Below are the code and all the weights of a small trained network. Each question names an input and a class and asks about switching units off, where a switched-off unit gives its printed mean instead of its output.

import numpy as np


def w(rows, s, z=0):
    codes = np.array(rows[::2]) - 128.0
    scale = np.full(codes.shape[1], s)
    scale[-1] = z or s
    return codes * scale


def f(y):
    return y / 2 * (1 + np.tanh(0.7978845608 * (y + 0.044715 * y**3)))


def log_softmax(a):
    a = a - a.max(-1, keepdims=True)
    return a - np.log(np.exp(a).sum(-1, keepdims=True))


def net(x, mask):
    res = np.array(x, float).reshape(1, 2) / 4 @ E
    y = f(res @ A[0][:, :-1].T + A[0][:, -1])
    res = res + np.where(mask, y, B[0][:, -1]) @ B[0][:, :-1]
    return log_softmax(res[-1] @ U[:, :-1].T + U[:, -1])


A, B = {}, {}
E = w([
[250,90,122,97,181,205,184,181,66,92,24,238],'x0',
[210,94,149,62,45,62,81,82,1,88,111,80],'x1',
],0.011)
A[0] = w([
[113,205,135,171,187,129,174,108,215,191,94,155,133],'n0',
[100,159,182,133,79,91,108,107,134,153,175,63,129],'n1',
[210,122,109,109,138,76,172,190,168,91,62,145,79],'n2',
[126,174,92,196,161,176,120,134,202,167,138,161,56],'n3',
[195,102,146,147,76,76,117,116,113,117,139,95,97],'n4',
[125,161,84,160,115,64,116,92,130,172,177,93,90],'n5',
[106,228,100,168,62,98,124,133,116,143,175,102,92],'n6',
[169,181,139,64,178,110,220,81,113,91,81,178,110],'n7',
[174,136,135,165,123,133,116,93,43,174,133,89,83],'n8',
[99,170,114,95,113,80,138,86,59,61,83,131,76],'n9',
[145,101,184,59,110,124,62,106,148,96,73,105,74],'n10',
[170,73,161,68,120,32,85,95,83,154,83,117,164],'n11',
[142,43,110,119,113,184,160,124,159,62,77,120,72],'n12',
[166,108,151,95,102,64,114,88,112,94,111,99,116],'n13',
[178,43,112,63,145,153,154,147,160,113,3,157,140],'n14',
[55,144,133,157,118,97,135,81,101,125,130,140,253],'n15',
[149,79,133,113,131,173,136,200,103,135,90,147,70],'n16',
[123,105,128,79,74,108,139,89,87,153,78,80,90],'n17',
[73,89,127,138,105,135,79,119,139,133,190,72,74],'n18',
],0.0076,0.012)
B[0] = w([
[102,79,119,147,149,209,78,116,170,57,135,187,219],'n0',
[165,172,114,104,112,101,142,138,87,170,130,85,223],'n1',
[137,112,158,104,104,98,167,177,70,159,182,103,174],'n2',
[98,56,178,254,180,108,132,243,180,129,222,197,180],'n3',
[101,107,182,190,202,133,105,141,188,107,177,190,173],'n4',
[166,147,160,137,110,78,208,175,77,186,182,91,183],'n5',
[128,129,177,132,76,60,146,177,90,152,170,63,182],'n6',
[206,165,169,96,117,82,220,105,69,171,124,134,190],'n7',
[104,59,155,143,142,105,129,167,169,152,185,164,151],'n8',
[72,44,230,246,157,137,150,243,142,158,193,185,155],'n9',
[94,46,122,240,109,102,159,159,183,167,198,144,150],'n10',
[82,111,111,141,177,150,81,87,167,46,94,164,239],'n11',
[161,84,178,179,74,138,155,202,106,153,207,128,151],'n12',
[77,62,109,178,158,146,97,150,173,69,145,201,191],'n13',
[186,176,111,85,100,104,134,81,60,159,130,89,242],'n14',
[150,183,54,33,91,156,142,71,138,109,29,63,253],'n15',
[131,127,249,136,81,63,192,219,104,162,241,68,167],'n16',
[79,71,183,195,149,148,122,165,158,117,158,206,170],'n17',
[188,179,236,132,87,99,188,201,107,190,245,109,182],'n18',
],0.0086,0.012)
U = w([
[158,152,158,103,63,80,182,156,110,206,154,95,45],'0',
[72,97,140,173,180,139,119,156,202,92,155,181,42],'1',
[151,172,25,42,108,150,114,66,141,96,8,98,253],'2',
],0.013,0.0063)

Each question gives the input, the list of numbers given to net, and the class t.
The units are the neurons (one row each of A and B). Each row of codes is followed by its name. A weight is (code - 128) times the scale printed after its matrix; where a second scale follows, it is the last column's (A, B and U).
mask holds one flag per neuron, in row order. A switched-off neuron (its flag False) gives its mean, the last column of its row in B, instead of its output. The means were averaged over made-up inputs and are rounded, as every weight is.
A unit's drop is (log p(t) with every unit on - log p(t) with that unit switched off) / (log p(t) with every unit on - log p(t) with every unit switched off).
top k neurons: the k neurons with the biggest drops, biggest first
drop of u: that unit's drop, to one decimal
input [-6,-6], class 0: top 4 neurons => (n18 n11 n5 n6)
input [5,-5], class 0: top 4 neurons => (n14 n11 n7 n13)
input [6,-6], class 0: top neuron => (n14)
input [8,-8], class 0: top 3 neurons => (n14 n7 n16)
input [7,-7], class 0: top 4 neurons => (n14 n7 n16 n11)
input [-5,6], class 1: top 3 neurons => (n11 n13 n4)
input [-8,-8], class 0: top 2 neurons => (n18 n5)
input [7,8], class 1: top 2 neurons => (n11 n13)
input [-2,4], class 1: drop of n14 => 0.2
input [3,-3], class 2: drop of n18 => 0.2
input [-7,8], class 1: drop of n11 => 0.7
